Below is a small trained network, with its code and all its weights. Each question gives an input and a class and asks what happens when units are switched off, that is, made to give their printed mean instead of their output.

import numpy as np


def w(rows, s, z=0):
    codes = np.array(rows[::2]) - 128.0
    scale = np.full(codes.shape[1], s)
    scale[-1] = z or s
    return codes * scale


def f(y):
    return y / 2 * (1 + np.tanh(0.7978845608 * (y + 0.044715 * y**3)))


def log_softmax(a):
    a = a - a.max(-1, keepdims=True)
    return a - np.log(np.exp(a).sum(-1, keepdims=True))


def net(x, mask):
    res = np.array(x, float).reshape(1, 8) / 4 @ E
    y = f(res @ A[0][:, :-1].T + A[0][:, -1])
    res = res + np.where(mask, y, B[0][:, -1]) @ B[0][:, :-1]
    return log_softmax(res[-1] @ U[:, :-1].T + U[:, -1])


A, B = {}, {}
E = w([
[131,142,146,111,138,109,111,128,115,107,139],'x0',
[120,135,135,112,121,123,96,134,91,106,147],'x1',
[13,21,60,10,93,46,216,148,152,123,173],'x2',
[143,98,135,148,100,100,136,133,127,92,118],'x3',
[54,158,7,180,228,94,127,7,70,2,66],'x4',
[135,108,136,119,117,114,85,101,137,109,144],'x5',
[135,16,249,111,179,229,228,49,72,85,192],'x6',
[148,133,131,124,166,106,140,141,113,142,131],'x7',
],0.0084)
A[0] = w([
[202,182,190,196,134,168,94,126,133,104,84,254],'n1',
[139,103,215,123,163,219,193,82,84,111,147,183],'n2',
[75,117,44,147,190,120,174,46,80,69,100,143],'n3',
[92,48,175,65,175,152,222,100,132,87,188,150],'n4',
[184,202,122,255,156,158,70,90,108,107,82,227],'n5',
[108,63,124,115,164,146,178,54,84,119,142,137],'n6',
[138,141,180,200,212,202,144,57,92,108,96,160],'n7',
[196,159,185,180,77,117,60,197,175,182,105,254],'n8',
[92,171,38,142,123,49,95,115,122,113,59,178],'n9',
[71,117,90,22,43,46,143,195,188,150,155,218],'n10',
[154,97,205,99,90,170,155,123,112,143,168,150],'n11',
],0.0078,0.0066)
B[0] = w([
[179,125,122,215,133,221,102,100,113,170,175,229],'n1',
[177,49,174,136,8,165,120,88,89,79,221,218],'n2',
[2,111,52,210,115,28,76,38,151,119,138,228],'n3',
[82,104,148,83,91,70,179,90,157,155,212,219],'n4',
[150,209,118,233,95,184,107,109,76,85,69,251],'n5',
[32,118,162,110,38,48,101,93,116,131,171,191],'n6',
[150,87,175,210,65,123,98,34,69,49,157,216],'n7',
[157,180,131,133,170,183,53,198,90,236,191,224],'n8',
[145,180,21,122,176,141,104,93,120,92,56,213],'n9',
[134,70,108,59,220,92,146,233,174,132,60,228],'n10',
[197,88,165,42,54,146,176,84,110,174,133,182],'n11',
],0.0078,0.017)
U = w([
[148,170,142,180,160,143,54,221,135,203,148,206],'0',
[155,195,75,165,154,145,108,100,99,96,68,124],'1',
[211,85,149,110,112,185,128,104,96,156,175,140],'2',
[112,115,167,187,107,123,99,98,97,50,142,3],'3',
[136,106,113,50,180,110,133,254,192,137,106,222],'4',
[78,121,50,98,194,68,118,110,150,113,51,154],'5',
[114,94,190,30,100,113,202,158,162,153,154,145],'6',
[52,120,110,122,115,43,134,96,143,140,182,40],'7',
],0.0085,0.0021)

Each question gives the input, the list of numbers given to net, and the class t.
The units are the neurons (one row each of A and B). Each row of codes is followed by its name. A weight is (code - 128) times the scale printed after its matrix; where a second scale follows, it is the last column's (A, B and U).
mask holds one flag per neuron, in row order. A switched-off neuron (its flag False) gives its mean, the last column of its row in B, instead of its output. The means were averaged over made-up inputs and are rounded, as every weight is.
A unit's drop is (log p(t) with every unit on - log p(t) with that unit switched off) / (log p(t) with every unit on - log p(t) with every unit switched off).
The circuit of an input: a set's keep is (log p(t) with only the set's units on - log p(t) with every unit switched off) / (log p(t) with every unit on - log p(t) with every unit switched off). Starting from all 11 units, units are removed one at a time, each time the one whose removal leaves the highest keep (on an exact tie, the one counted first), for as long as the keep stays at least 0.8.
circuit, biggest first: the units of the circuit, biggest drop first
top k neurons: the k neurons with the biggest drops, biggest first
drop of u: that unit's drop, to one decimal
input [3,-8,-2,8,0,3,-5,-7], class 0: circuit, biggest first -> [n8]
input [-6,4,1,-1,3,2,-6,-1], class 5: circuit, biggest first -> [n1, n2]
input [5,-5,1,8,1,8,0,6], class 5: circuit, biggest first -> [n2, n7]
input [-6,-7,3,8,6,-8,1,0], class 7: top 2 neurons -> [n10, n6]
input [7,4,1,-2,7,-1,-4,-4], class 5: top 2 neurons -> [n3, n1]
input [6,1,6,-8,-8,7,1,-5], class 6: top 4 neurons -> [n11, n4, n9, n5]
input [-2,-3,2,-8,-4,-8,8,8], class 6: top 3 neurons -> [n4, n1, n5]
input [-8,6,6,7,1,7,7,-7], class 7: top 2 neurons -> [n6, n3]
input [-6,-4,5,-1,-7,-3,-8,-5], class 4: drop of n10 -> 0.3
input [5,1,-4,4,5,3,0,4], class 1: drop of n9 -> 0.3
input [-7,4,4,4,2,-1,1,-7], class 7: drop of n5 -> 0.2
